Here is a tiny trained network, its code and every weight. The questions are about switching its units off for an input and a target symbol, where a switched-off unit gives its printed mean instead of its output.

import numpy as np


def w(rows, s, z=0):
    codes = np.array(rows[::2]) - 128.0
    scale = np.full(codes.shape[1], s)
    scale[-1] = z or s
    return codes * scale


def norm(h):
    return h / np.sqrt((h * h).mean(-1, keepdims=True) + 1e-5)


def f(y):
    return y / 2 * (1 + np.tanh(0.7978845608 * (y + 0.044715 * y**3)))


def softmax(a):
    e = np.exp(a - a.max(-1, keepdims=True))
    return e / e.sum(-1, keepdims=True)


def log_softmax(a):
    a = a - a.max(-1, keepdims=True)
    return a - np.log(np.exp(a).sum(-1, keepdims=True))


def net(x, mask):
    ids = ['αγδζημξπσψω'.index(c) for c in x.split()]
    T = len(ids)
    res = E[ids] + P[:T]
    r = norm(res)
    for j in range(2):
        rows = slice(3 * j, 3 * j + 3)
        q, k, v = (r @ M[0][rows].T for M in (Q, K, V))
        z = softmax(np.where(np.tri(T) > 0, q @ k.T / 3**0.5, -1e9)) @ v
        o = O[0][rows]
        res = res + np.where(mask[j], z, o[:, -1]) @ o[:, :-1]
    y = f(norm(res) @ A[0][:, :-1].T + A[0][:, -1])
    res = res + np.where(mask[2:6], y, B[0][:, -1]) @ B[0][:, :-1]
    return log_softmax(norm(res)[-1] @ U[:, :-1].T + U[:, -1])


Q, K, V, O, A, B = {}, {}, {}, {}, {}, {}
E = w([
[113,128,61],'α',
[148,148,117],'γ',
[156,139,133],'δ',
[111,117,107],'ζ',
[161,142,143],'η',
[141,109,108],'μ',
[200,44,134],'ξ',
[135,113,121],'π',
[110,98,101],'σ',
[188,205,3],'ψ',
[120,98,110],'ω',
],0.023)
P = w([
[147,181,196],'0',
[50,106,79],'1',
[234,190,1],'2',
[54,105,82],'3',
[234,175,23],'4',
[57,105,84],'5',
[241,172,27],'6',
[57,104,84],'7',
[241,166,39],'8',
[56,102,87],'9',
[243,167,48],'10',
],0.0095)
Q[0] = w([
[68,177,133],'head 1',
[164,123,67],'head 1',
[26,60,158],'head 1',
[198,161,153],'head 2',
[241,120,133],'head 2',
[44,253,127],'head 2',
],0.015)
K[0] = w([
[103,36,109],'head 1',
[61,147,172],'head 1',
[112,103,3],'head 1',
[135,163,195],'head 2',
[113,141,229],'head 2',
[171,235,31],'head 2',
],0.019)
V[0] = w([
[97,53,228],'head 1',
[146,247,85],'head 1',
[60,150,133],'head 1',
[175,141,193],'head 2',
[194,185,153],'head 2',
[150,80,84],'head 2',
],0.012)
O[0] = w([
[106,91,162,2],'head 1',
[139,96,82,209],'head 1',
[80,144,65,97],'head 1',
[72,134,144,74],'head 2',
[172,33,142,122],'head 2',
[235,229,1,198],'head 2',
],0.0093,0.0063)
A[0] = w([
[75,68,1,168],'neuron 1',
[202,220,36,131],'neuron 2',
[47,35,77,2],'neuron 3',
[175,173,105,81],'neuron 4',
],0.0089,0.0039)
B[0] = w([
[98,105,202,196],'neuron 1',
[97,116,200,246],'neuron 2',
[120,245,59,122],'neuron 3',
[151,108,136,152],'neuron 4',
],0.012,0.013)
U = w([
[17,112,31,224],'α',
[108,160,237,20],'γ',
[184,171,238,6],'δ',
[81,100,147,157],'ζ',
[83,51,188,143],'η',
[128,186,110,102],'μ',
[146,54,72,72],'ξ',
[93,248,190,80],'π',
[79,99,136,210],'σ',
[198,202,51,110],'ψ',
[102,136,148,147],'ω',
],0.012,0.0023)

Each question gives the input, a string of symbols that net reads in full, and the target symbol t.
The units are the heads (3 rows each of Q, K, V and O) and the neurons (one row each of A and B). Each row of codes is followed by its name. A weight is (code - 128) times the scale printed after its matrix; where a second scale follows, it is the last column's (O, A, B and U).
mask holds one flag per unit, heads first, then neurons. A switched-off unit (its flag False) gives its mean, the last column of its rows in O or B, instead of its output. The means were averaged over made-up inputs and are rounded, as every weight is.
A unit's drop is (log p(t) with every unit on - log p(t) with that unit switched off) / (log p(t) with every unit on - log p(t) with every unit switched off).
The circuit of an input: a set's keep is (log p(t) with only the set's units on - log p(t) with every unit switched off) / (log p(t) with every unit on - log p(t) with every unit switched off). Starting from all 6 units, units are removed one at a time, each time the one whose removal leaves the highest keep (on an exact tie, the one counted first), for as long as the keep stays at least 0.8.
units of the circuit, in order: the units of the circuit, biggest drop first
k most important neurons: the k neurons with the biggest drops, biggest first
which heads matter: for each layer, one digit per head in row order, 1 if its drop is at least 0.15 and else 0, layers parted by /
drop of u: that unit's drop, to one decimal
input π γ π π α, target η: which heads matter	00
input α σ α α ξ ζ π δ σ, target ψ: which heads matter	01
input σ α α μ, target π: which heads matter	01
input ζ γ η μ α π α η π, target α: which heads matter	11
input σ α α α π α δ, target π: units of the circuit, in order	[head 2; head 1]
input π ξ ω, target η: which heads matter	00
input σ ζ π ψ γ π π γ μ ξ ω, target π: which heads matter	01
input α ξ ξ, target ψ: which heads matter	01
input γ δ α, target ξ: units of the circuit, in order	[head 2]
input σ α α, target π: units of the circuit, in order	[head 1; neuron 2]
input γ ω γ σ π π α γ ξ α γ, target ξ: units of the circuit, in order	[head 2; neuron 2; neuron 1]
input γ α π, target ξ: units of the circuit, in order	[neuron 2; head 2; head 1]
input γ ξ α η α ξ γ, target ξ: drop of neuron 2	0.5
input π α ξ η, target η: drop of head 2	0.8
input π α α α α ζ δ, target η: drop of head 1	0.2
input ξ α π ξ γ σ α π, target π: most important neuron	[neuron 2]
